Below are the code and all the weights of a small trained network. Each question names an input and a class and asks about switching units off, where a switched-off unit gives its printed mean instead of its output.

import numpy as np


def w(rows, s, z=0):
    codes = np.array(rows[::2]) - 128.0
    scale = np.full(codes.shape[1], s)
    scale[-1] = z or s
    return codes * scale


def norm(h):
    return h / np.sqrt((h * h).mean(-1, keepdims=True) + 1e-5)


def f(y):
    return np.maximum(y, 0)


def log_softmax(a):
    a = a - a.max(-1, keepdims=True)
    return a - np.log(np.exp(a).sum(-1, keepdims=True))


def net(x, mask):
    res = np.array(x, float).reshape(1, 5) / 4 @ E
    u = 0
    for l in range(3):
        y = f(norm(res) @ A[l][:, :-1].T + A[l][:, -1])
        res = res + np.where(mask[u : u + 10], y, B[l][:, -1]) @ B[l][:, :-1]
        u += 10
    return log_softmax(norm(res)[-1] @ U[:, :-1].T + U[:, -1])


A, B = {}, {}
E = w([
[112,206,32,5,113,79,211,107,190,149,173],'x0',
[71,157,17,141,193,216,149,255,161,120,216],'x1',
[122,107,131,12,149,181,124,235,110,132,39],'x2',
[96,117,114,130,132,134,169,103,85,112,137],'x3',
[146,92,143,142,143,174,165,66,173,170,104],'x4',
],0.008)
A[0] = w([
[108,115,59,162,164,240,144,200,168,127,201,30],'0.n0',
[123,107,115,133,136,155,128,136,150,133,161,4],'0.n1',
[114,152,116,88,144,245,158,227,109,144,94,30],'0.n2',
[117,145,75,96,142,136,147,139,157,167,174,74],'0.n3',
[144,94,113,171,160,146,121,154,120,119,139,83],'0.n4',
[128,117,108,254,142,208,127,213,98,146,124,66],'0.n5',
[113,133,136,110,129,104,120,124,107,107,120,135],'0.n6',
[116,180,102,242,139,148,137,130,164,130,226,73],'0.n7',
[112,140,98,173,141,172,103,177,139,110,183,44],'0.n8',
[137,175,55,106,131,157,162,142,161,148,167,95],'0.n9',
],0.012,0.0027)
B[0] = w([
[126,185,141,137,111,106,169,152,71,183,65,255],'0.n0',
[104,141,123,130,96,109,172,157,84,101,119,147],'0.n1',
[142,14,58,151,129,99,104,133,135,158,139,246],'0.n2',
[112,160,158,122,142,140,127,103,164,77,158,202],'0.n3',
[81,151,147,96,98,107,87,138,111,102,149,165],'0.n4',
[102,170,190,122,135,161,102,104,152,55,171,224],'0.n5',
[136,128,160,152,152,123,142,128,168,179,138,159],'0.n6',
[155,7,44,130,121,115,105,146,136,185,142,222],'0.n7',
[148,145,139,146,129,161,174,126,123,178,117,195],'0.n8',
[94,171,184,111,125,129,108,116,154,72,164,220],'0.n9',
],0.016,0.0098)
A[1] = w([
[145,100,108,48,156,163,86,150,140,63,84,126],'1.n0',
[107,106,208,168,68,134,115,143,84,171,80,159],'1.n1',
[129,117,148,133,84,78,91,52,147,143,110,58],'1.n2',
[154,210,171,169,135,93,192,135,77,190,73,164],'1.n3',
[105,189,143,84,149,152,128,103,143,88,148,3],'1.n4',
[114,53,85,85,160,150,107,172,107,116,51,11],'1.n5',
[110,192,152,61,107,108,138,134,208,96,185,151],'1.n6',
[169,220,156,134,111,112,164,140,67,198,59,177],'1.n7',
[103,171,243,108,130,255,83,128,153,27,206,169],'1.n8',
[122,127,95,136,152,119,84,200,174,123,160,179],'1.n9',
],0.011,0.0014)
B[1] = w([
[98,135,102,197,99,100,165,124,103,163,170,165],'1.n0',
[76,166,78,85,176,134,124,128,161,62,149,255],'1.n1',
[141,129,124,101,125,153,173,188,93,154,117,246],'1.n2',
[175,162,118,111,97,183,97,169,120,143,103,215],'1.n3',
[102,136,118,128,132,124,96,140,219,109,111,169],'1.n4',
[174,103,129,141,99,88,118,85,152,191,205,187],'1.n5',
[101,82,199,117,161,140,82,105,95,86,109,240],'1.n6',
[149,136,103,166,144,135,141,145,97,95,77,211],'1.n7',
[6,150,139,112,150,155,74,117,120,110,166,233],'1.n8',
[173,117,155,150,132,173,159,47,97,143,80,198],'1.n9',
],0.012,0.0089)
A[2] = w([
[78,91,181,73,167,84,126,51,161,84,162,68],'2.n0',
[231,243,127,199,150,196,192,242,69,118,58,153],'2.n1',
[140,213,211,41,98,42,157,64,250,26,127,92],'2.n2',
[72,130,140,213,99,154,102,205,114,180,173,254],'2.n3',
[172,137,154,27,164,73,192,124,192,124,89,88],'2.n4',
[222,20,1,153,126,48,107,118,119,172,166,66],'2.n5',
[194,235,40,119,109,106,135,73,118,24,50,123],'2.n6',
[180,252,26,188,182,204,252,245,155,104,95,66],'2.n7',
[239,9,30,200,95,50,92,123,198,169,195,60],'2.n8',
[241,123,70,237,84,96,163,90,131,125,250,51],'2.n9',
],0.0084,0.0017)
B[2] = w([
[144,216,110,152,125,124,113,158,161,79,138,188],'2.n0',
[117,182,128,116,102,131,253,101,145,198,113,249],'2.n1',
[94,106,158,163,147,180,69,98,165,65,171,171],'2.n2',
[209,173,162,82,127,61,185,62,209,82,83,191],'2.n3',
[93,159,81,198,150,137,77,113,92,85,175,165],'2.n4',
[177,30,31,130,120,103,54,163,131,147,147,206],'2.n5',
[166,150,165,140,101,128,177,169,169,203,129,179],'2.n6',
[213,158,238,165,81,178,128,102,77,190,54,232],'2.n7',
[126,40,22,89,122,43,139,211,54,118,134,212],'2.n8',
[91,39,136,94,182,123,49,171,98,142,62,180],'2.n9',
],0.011,0.013)
U = w([
[167,199,187,146,100,163,222,109,129,190,53,253],'0',
[36,167,181,148,172,156,70,68,200,14,185,124],'1',
[160,1,46,126,129,61,103,141,132,153,138,37],'2',
],0.0089,0.00058)

Each question gives the input, the list of numbers given to net, and the class t.
The units are the neurons (one row each of A and B). Each row of codes is followed by its name. A weight is (code - 128) times the scale printed after its matrix; where a second scale follows, it is the last column's (A, B and U).
mask holds one flag per neuron, layer by layer. A switched-off neuron (its flag False) gives its mean, the last column of its row in B, instead of its output. The means were averaged over made-up inputs and are rounded, as every weight is.
A unit's drop is (log p(t) with every unit on - log p(t) with that unit switched off) / (log p(t) with every unit on - log p(t) with every unit switched off).
The circuit of an input: a set's keep is (log p(t) with only the set's units on - log p(t) with every unit switched off) / (log p(t) with every unit on - log p(t) with every unit switched off). Starting from the 12 units with the biggest drops (on a tie, the unit counted first), units are removed one at a time, each time the one whose removal leaves the highest keep (on an exact tie, the one counted first), for as long as the keep stays at least 0.8.
circuit, biggest first: the units of the circuit, biggest drop first
unit that matters most: the unit with the biggest drop
top k neurons: the k neurons with the biggest drops, biggest first
k most important neurons of layer l: the k neurons of layer l with the biggest drops, biggest first
drop when u is switched off: that unit's drop, to one decimal
input [4,5,2,0,-6], class 0: circuit, biggest first -> (0.n0)
input [-3,6,-6,-8,-3], class 0: 4 most important neurons of layer 0 -> (0.n0 0.n8 0.n2 0.n5)
input [2,6,4,-5,-4], class 0: top 2 neurons -> (0.n0 0.n2)
input [-6,-5,1,0,6], class 1: top 4 neurons -> (0.n0 0.n2 0.n7 0.n8)
input [6,8,6,5,-7], class 0: top 2 neurons -> (0.n0 0.n7)
input [0,7,-6,6,-4], class 0: top 4 neurons -> (0.n0 0.n8 0.n2 0.n7)
input [-8,8,-4,-6,-2], class 0: 4 most important neurons of layer 0 -> (0.n8 0.n0 0.n9 0.n3)
input [-6,-3,-8,6,4], class 2: top 2 neurons -> (0.n7 0.n9)
input [-1,-1,2,8,4], class 2: top 2 neurons -> (0.n5 0.n0)
input [-2,6,6,-4,-7], class 0: top 4 neurons -> (0.n0 0.n8 0.n7 0.n5)
input [-6,-3,6,4,4], class 1: top 3 neurons -> (0.n7 0.n5 1.n8)
input [-3,7,-7,-8,5], class 0: top 3 neurons -> (0.n0 0.n8 0.n2)
input [-8,8,4,-4,-7], class 0: top 3 neurons -> (0.n0 0.n8 0.n9)
input [4,1,-7,-5,3], class 2: circuit, biggest first -> (0.n7)
input [3,7,-3,7,-3], class 0: top 2 neurons -> (0.n0 0.n8)
input [-7,8,1,8,-8], class 0: 3 most important neurons of layer 0 -> (0.n0 0.n8 0.n5)
input [-4,0,-2,-7,-7], class 1: drop when 2.n2 is switched off -> 0.0
input [2,-1,1,-4,-4], class 1: drop when 0.n0 is switched off -> 0.4
input [-1,2,1,7,-5], class 0: drop when 0.n8 is switched off -> 2.6
input [6,3,-1,-3,-5], class 1: unit that matters most -> 0.n9
